Here is a tiny trained network, its code and every weight. The questions are about switching its units off for an input and a target symbol, where a switched-off unit gives its printed mean instead of its output.

import numpy as np


def w(rows, s, z=0):
    codes = np.array(rows[::2]) - 128.0
    scale = np.full(codes.shape[1], s)
    scale[-1] = z or s
    return codes * scale


def f(y):
    return y / 2 * (1 + np.tanh(0.7978845608 * (y + 0.044715 * y**3)))


def softmax(a):
    e = np.exp(a - a.max(-1, keepdims=True))
    return e / e.sum(-1, keepdims=True)


def log_softmax(a):
    a = a - a.max(-1, keepdims=True)
    return a - np.log(np.exp(a).sum(-1, keepdims=True))


def net(x, mask):
    ids = ['βγδεηθλξπσφψω'.index(c) for c in x.split()]
    T = len(ids)
    res = E[ids] + P[:T]
    r = res
    for j in range(3):
        rows = slice(4 * j, 4 * j + 4)
        q, k, v = (r @ M[0][rows].T for M in (Q, K, V))
        z = softmax(np.where(np.tri(T) > 0, q @ k.T / 4**0.5, -1e9)) @ v
        o = O[0][rows]
        res = res + np.where(mask[j], z, o[:, -1]) @ o[:, :-1]
    y = f(res @ A[0][:, :-1].T + A[0][:, -1])
    res = res + np.where(mask[3:7], y, B[0][:, -1]) @ B[0][:, :-1]
    return log_softmax(res[-1] @ U[:, :-1].T + U[:, -1])


Q, K, V, O, A, B = {}, {}, {}, {}, {}, {}
E = w([
[74,142,135,176,125,111,83,82,167],'β',
[159,132,91,116,97,119,136,127,123],'γ',
[165,131,69,150,113,161,167,163,201],'δ',
[201,124,69,130,122,134,167,48,190],'ε',
[65,109,81,69,199,4,89,115,159],'η',
[168,132,105,59,104,112,148,75,168],'θ',
[68,195,141,73,92,163,192,124,171],'λ',
[164,113,96,146,145,196,146,73,229],'ξ',
[158,117,76,74,112,70,139,114,131],'π',
[209,63,50,127,119,193,132,147,140],'σ',
[101,99,208,114,77,100,120,101,145],'φ',
[94,115,59,198,191,162,48,203,124],'ψ',
[142,93,160,93,108,128,96,126,143],'ω',
],0.014)
P = w([
[151,70,160,66,58,122,164,253,176],'0',
[170,133,103,157,63,92,2,30,149],'1',
[113,100,89,100,72,30,91,79,155],'2',
[123,129,57,92,5,71,122,116,86],'3',
[98,115,188,43,125,201,196,127,157],'4',
[86,119,186,134,147,125,60,96,144],'5',
[141,95,104,112,138,153,138,107,156],'6',
[149,134,96,162,92,143,112,121,107],'7',
[96,109,168,107,121,150,135,181,147],'8',
],0.0089)
Q[0] = w([
[131,149,188,106,174,151,144,151,148],'H1',
[97,101,96,123,165,123,87,154,164],'H1',
[157,159,172,178,164,157,93,108,127],'H1',
[165,156,174,127,197,85,115,159,119],'H1',
[148,144,170,113,174,184,130,148,170],'H2',
[130,151,101,156,3,80,59,143,176],'H2',
[116,130,106,194,128,127,127,131,123],'H2',
[160,152,74,128,96,104,149,126,122],'H2',
[122,91,104,171,118,148,130,132,62],'H3',
[125,150,147,178,118,121,158,227,88],'H3',
[66,131,151,131,151,176,177,222,129],'H3',
[138,122,44,136,83,124,100,144,123],'H3',
],0.0081)
K[0] = w([
[129,183,145,172,114,142,130,53,138],'H1',
[127,81,153,81,125,155,104,104,92],'H1',
[99,158,99,143,141,95,140,71,160],'H1',
[107,134,87,166,123,119,145,117,157],'H1',
[59,154,102,113,135,114,65,83,120],'H2',
[64,114,145,65,181,98,183,254,143],'H2',
[129,101,171,119,96,112,166,91,122],'H2',
[118,100,145,110,107,183,155,178,104],'H2',
[181,135,179,138,124,158,147,95,133],'H3',
[104,167,110,141,170,118,92,141,146],'H3',
[171,128,147,185,155,115,78,88,97],'H3',
[112,158,127,97,137,178,148,174,129],'H3',
],0.0091)
V[0] = w([
[92,132,169,176,106,153,132,93,169],'H1',
[35,178,84,165,104,136,83,82,195],'H1',
[188,52,80,57,129,67,86,216,192],'H1',
[103,170,74,85,148,193,96,130,162],'H1',
[126,115,58,254,153,131,41,141,121],'H2',
[107,153,124,102,141,113,154,190,157],'H2',
[65,146,178,145,209,35,151,126,173],'H2',
[136,151,78,58,145,21,66,102,106],'H2',
[160,159,70,128,150,187,135,85,88],'H3',
[97,124,158,190,195,114,56,112,88],'H3',
[155,106,126,168,142,106,127,55,234],'H3',
[191,41,114,127,119,116,133,95,151],'H3',
],0.0079)
O[0] = w([
[166,148,45,105,119,144,96,125,91,110],'H1',
[124,101,75,54,115,142,130,182,150,157],'H1',
[130,179,165,107,109,127,140,123,158,254],'H1',
[49,95,101,118,109,129,189,162,123,170],'H1',
[99,132,66,200,83,47,106,124,139,166],'H2',
[147,110,156,118,88,121,175,134,155,160],'H2',
[189,101,104,87,117,65,125,168,111,90],'H2',
[173,117,140,153,159,83,158,170,128,136],'H2',
[98,104,125,154,177,148,178,175,114,108],'H3',
[172,121,64,164,153,154,107,122,45,91],'H3',
[138,175,63,97,145,130,138,201,142,142],'H3',
[94,254,158,149,161,122,113,106,161,157],'H3',
],0.0096,0.0097)
A[0] = w([
[167,41,33,252,202,177,164,108,77,126],'N1',
[56,123,87,25,142,35,161,44,214,253],'N2',
[95,112,92,47,96,91,67,168,134,221],'N3',
[176,246,177,6,152,144,226,82,178,75],'N4',
],0.004,0.002)
B[0] = w([
[152,50,42,200,180,104,52,86,163,141],'N1',
[114,119,105,174,21,206,214,183,94,255],'N2',
[193,176,41,43,121,254,94,133,134,183],'N3',
[105,171,97,123,137,104,146,105,45,221],'N4',
],0.0074,0.008)
U = w([
[147,151,158,118,58,117,111,163,253,254],'β',
[136,183,77,127,135,165,111,158,141,157],'γ',
[107,161,86,133,183,125,119,159,97,155],'δ',
[160,123,50,154,137,147,98,149,54,58],'ε',
[127,30,137,88,145,205,140,136,104,164],'η',
[148,138,133,139,154,116,127,93,105,88],'θ',
[182,169,102,91,161,131,84,64,104,77],'λ',
[110,119,151,133,147,91,130,106,159,59],'ξ',
[134,136,145,137,159,107,143,120,119,26],'π',
[230,147,126,131,139,59,151,187,126,155],'σ',
[74,147,167,199,167,123,148,109,132,103],'φ',
[141,130,156,157,159,91,157,130,118,79],'ψ',
[115,57,97,243,33,113,137,174,109,177],'ω',
],0.0053,0.0024)

Each question gives the input, a string of symbols that net reads in full, and the target symbol t.
The units are the heads (4 rows each of Q, K, V and O) and the neurons (one row each of A and B). Each row of codes is followed by its name. A weight is (code - 128) times the scale printed after its matrix; where a second scale follows, it is the last column's (O, A, B and U).
mask holds one flag per unit, heads first, then neurons. A switched-off unit (its flag False) gives its mean, the last column of its rows in O or B, instead of its output. The means were averaged over made-up inputs and are rounded, as every weight is.
A unit's drop is (log p(t) with every unit on - log p(t) with that unit switched off) / (log p(t) with every unit on - log p(t) with every unit switched off).
The circuit of an input: a set's keep is (log p(t) with only the set's units on - log p(t) with every unit switched off) / (log p(t) with every unit on - log p(t) with every unit switched off). Starting from all 7 units, units are removed one at a time, each time the one whose removal leaves the highest keep (on an exact tie, the one counted first), for as long as the keep stays at least 0.8.
circuit, biggest first: the units of the circuit, biggest drop first
unit that matters most: the unit with the biggest drop
k most important neurons: the k neurons with the biggest drops, biggest first
which heads matter: for each layer, one digit per head in row order, 1 if its drop is at least 0.15 and else 0, layers parted by /
drop of u: that unit's drop, to one decimal
input η ψ δ, target σ: unit that matters most => H2
input ψ ξ β, target ω: which heads matter => 010
input δ π β ψ, target β: which heads matter => 001
input η ψ ψ ψ, target σ: which heads matter => 010
input ψ ψ φ ψ ξ ψ ψ ψ π, target ω: circuit, biggest first => H2, N2
input π ψ σ ψ ψ, target ω: which heads matter => 011
input λ λ β ξ, target η: circuit, biggest first => H2, H1
input ψ ε ψ θ, target ω: circuit, biggest first => N2, H2
input ψ ψ θ, target ω: circuit, biggest first => N2, H2
input ψ ψ ψ ψ η, target ω: circuit, biggest first => H2, N2
input σ λ λ λ φ, target η: which heads matter => 110
input ε ψ σ ψ λ, target ω: which heads matter => 010
input σ γ η, target φ: 2 most important neurons => N4, N3
input ψ ψ ψ η σ, target ω: circuit, biggest first => H2
input ψ ψ π, target ω: circuit, biggest first => N2, H2
input ψ ψ ψ ψ ψ, target ω: 2 most important neurons => N1, N4
input ψ β ψ η λ ψ ψ λ ψ, target ε: drop of H3 => 0.7
input ψ ψ ξ, target ω: drop of H1 => 0.0
input η η ψ, target σ: drop of H2 => 0.9
input λ σ λ ψ, target η: circuit, biggest first => H2
input η ψ η, target σ: drop of N4 => 0.1
